[[-12,1,-10,-4,14,-5,2,19,28,-7,10,-36,-13,30],
[16,4,13,31,0,23,1,24,-15,11,28,-2,15,-18],
[-19,2,-13,0,-17,-3,-8,3,15,-10,1,13,-13,19],
[-9,16,-9,25,-6,8,-2,38,33,-9,32,-17,-12,16]]
:
[[-19,2,-13,0,-17,-3,-8,3,15,-10,1,13,-13,19],
[-12,1,-10,-4,14,-5,2,19,28,-7,10,-36,-13,30],
[-9,16,-9,25,-6,8,-2,38,33,-9,32,-17,-12,16],
[16,4,13,31,0,23,1,24,-15,11,28,-2,15,-18]]

[[7,2,-19,9,3,2,-5,15,-36,-4],
[-11,-4,-42,13,18,-1,-5,1,-6,0],
[12,4,42,-10,-15,1,7,0,7,-1],
[22,-6,23,-6,10,-2,-14,13,14,-19],
[-27,-2,-25,3,6,3,-16,22,22,-7],
[11,-10,-13,3,22,-7,2,-27,12,1],
[1,1,5,-1,-1,-4,22,-36,5,17],
[9,-11,10,-7,16,-5,-11,-7,37,-12],
[-18,10,-4,19,7,-1,36,-13,2,15]]
:
[[-11,-4,-42,13,18,-1,-5,1,-6,0],
[-27,-2,-25,3,6,3,-16,22,22,-7],
[7,2,-19,9,3,2,-5,15,-36,-4],
[11,-10,-13,3,22,-7,2,-27,12,1],
[-18,10,-4,19,7,-1,36,-13,2,15],
[1,1,5,-1,-1,-4,22,-36,5,17],
[9,-11,10,-7,16,-5,-11,-7,37,-12],
[22,-6,23,-6,10,-2,-14,13,14,-19],
[12,4,42,-10,-15,1,7,0,7,-1]]

[[21,18,14,21,7,-39,0],
[12,-18,0,8,-28,26,39],
[-13,8,-12,1,17,1,-11],
[17,-15,3,4,-27,23,38],
[-41,6,-9,15,22,5,15],
[30,15,-47,-30,-31,-5,-14],
[-25,3,17,13,4,16,40],
[28,-5,2,16,-27,16,21],
[-36,31,-2,19,25,-11,17],
[11,21,8,26,14,-39,8],
[19,-12,-3,-3,-22,23,27]]
:
[[30,15,-47,-30,-31,-5,-14],
[-13,8,-12,1,17,1,-11],
[-41,6,-9,15,22,5,15],
[19,-12,-3,-3,-22,23,27],
[-36,31,-2,19,25,-11,17],
[12,-18,0,8,-28,26,39],
[28,-5,2,16,-27,16,21],
[17,-15,3,4,-27,23,38],
[11,21,8,26,14,-39,8],
[21,18,14,21,7,-39,0],
[-25,3,17,13,4,16,40]]

[[-32,-20,28,16,34,20,12,-2,28,5,19,-15,-16],
[12,15,-12,-36,17,5,14,-8,0,-1,-14,-6,21]]
:
[[12,15,-12,-36,17,5,14,-8,0,-1,-14,-6,21],
[-32,-20,28,16,34,20,12,-2,28,5,19,-15,-16]]

[[-18,-2,-12,15,4,10,-22,20,12,-18,21,-18,-8],
[32,32,5,11,4,-12,-26,35,1,24,1,29,-10],
[0,25,-9,-12,-9,9,-2,14,22,-15,5,-11,-1],
[0,-5,2,24,12,1,3,-25,-26,14,12,6,29],
[-10,20,-17,-15,-15,-17,1,17,22,-19,6,-17,-15],
[4,7,-19,16,6,5,-2,6,23,4,20,2,19]]
:
[[4,7,-19,16,6,5,-2,6,23,4,20,2,19],
[-10,20,-17,-15,-15,-17,1,17,22,-19,6,-17,-15],
[-18,-2,-12,15,4,10,-22,20,12,-18,21,-18,-8],
[0,25,-9,-12,-9,9,-2,14,22,-15,5,-11,-1],
[0,-5,2,24,12,1,3,-25,-26,14,12,6,29],
[32,32,5,11,4,-12,-26,35,1,24,1,29,-10]]

[[-1,1,6,6,10,7,18,1,-16,5,-6,1,7,12],
[-9,-27,30,-18,3,21,5,-10,-6,15,11,6,-2,-11],
[-2,4,27,30,15,19,40,1,-33,-1,-11,3,-13,-9]]
:
[[-1,1,6,6,10,7,18,1,-16,5,-6,1,7,12],
[-2,4,27,30,15,19,40,1,-33,-1,-11,3,-13,-9],
[-9,-27,30,-18,3,21,5,-10,-6,15,11,6,-2,-11]]

[[15,-17,-33,29,-15,20,-18,28],
[12,-8,10,15,16,15,-2,37],
[29,-12,23,8,2,20,-27,-1],
[28,-13,8,22,29,11,18,11],
[14,-3,30,-17,2,5,-32,24],
[2,-5,35,9,-1,27,-38,14],
[12,-10,-24,-5,-30,3,-38,21],
[15,-33,-35,18,6,1,-32,29]]
:
[[15,-33,-35,18,6,1,-32,29],
[15,-17,-33,29,-15,20,-18,28],
[12,-10,-24,-5,-30,3,-38,21],
[28,-13,8,22,29,11,18,11],
[12,-8,10,15,16,15,-2,37],
[29,-12,23,8,2,20,-27,-1],
[14,-3,30,-17,2,5,-32,24],
[2,-5,35,9,-1,27,-38,14]]

[[11,13,-8,10,0,-43,-25,-23,-1,-21,39,-34,-22,2],
[-12,15,-19,-2,1,-9,2,-17,1,6,22,5,17,-8]]
:
[[-12,15,-19,-2,1,-9,2,-17,1,6,22,5,17,-8],
[11,13,-8,10,0,-43,-25,-23,-1,-21,39,-34,-22,2]]

[[-3,13,-35,1,-4,23,-23,-24,3,-29,15,7],
[1,4,11,2,3,-21,19,1,15,10,3,-5],
[0,-2,1,-1,3,-3,6,4,7,-3,3,1],
[10,2,-19,10,14,16,-25,-5,-17,-23,-5,20],
[-7,9,5,6,0,-11,-3,-12,3,-4,4,-4]]
:
[[-3,13,-35,1,-4,23,-23,-24,3,-29,15,7],
[10,2,-19,10,14,16,-25,-5,-17,-23,-5,20],
[0,-2,1,-1,3,-3,6,4,7,-3,3,1],
[-7,9,5,6,0,-11,-3,-12,3,-4,4,-4],
[1,4,11,2,3,-21,19,1,15,10,3,-5]]
---
[[-3,35,-29,0,23],
[-33,-36,-31,-22,-13],
[20,-17,-25,-15,-20],
[-39,28,-38,-38,27]]
:
[[-36,-31],
[-17,-25]]

[[-1,-9,12,-7,22],
[-6,28,26,10,32],
[6,35,44,5,6],
[1,-30,-14,31,3]]
:
[[28,26],
[35,44]]

[[16,-25,-23],
[31,-27,-44],
[11,-22,-28],
[35,-30,-34],
[33,-30,-28]]
:
[[-27,-44],
[-22,-28]]

[[4,16,-2],
[-4,-7,-5],
[-16,3,-11],
[-37,-1,-36],
[-1,-30,-27]]
:
[[-7,-5],
[3,-11]]

[[36,-10,19],
[6,1,5],
[32,-4,37]]
:
[[1,5],
[-4,37]]

[[-26,12,-31,4],
[-11,16,-40,15],
[-3,46,-12,-39],
[1,18,7,-7]]
:
[[16,-40],
[46,-12]]

[[42,-36,22,-22,42],
[4,-32,13,-17,4],
[38,-32,19,-19,38],
[2,27,-12,7,2]]
:
[[-32,13],
[-32,19]]

[[-10,-38,4,-19,6],
[-33,-5,8,26,-28],
[28,-27,-46,18,1]]
:
[[-5,8],
[-27,-46]]

[[16,-38,-21],
[32,-11,25],
[8,33,30]]
:
[[-11,25],
[33,30]]
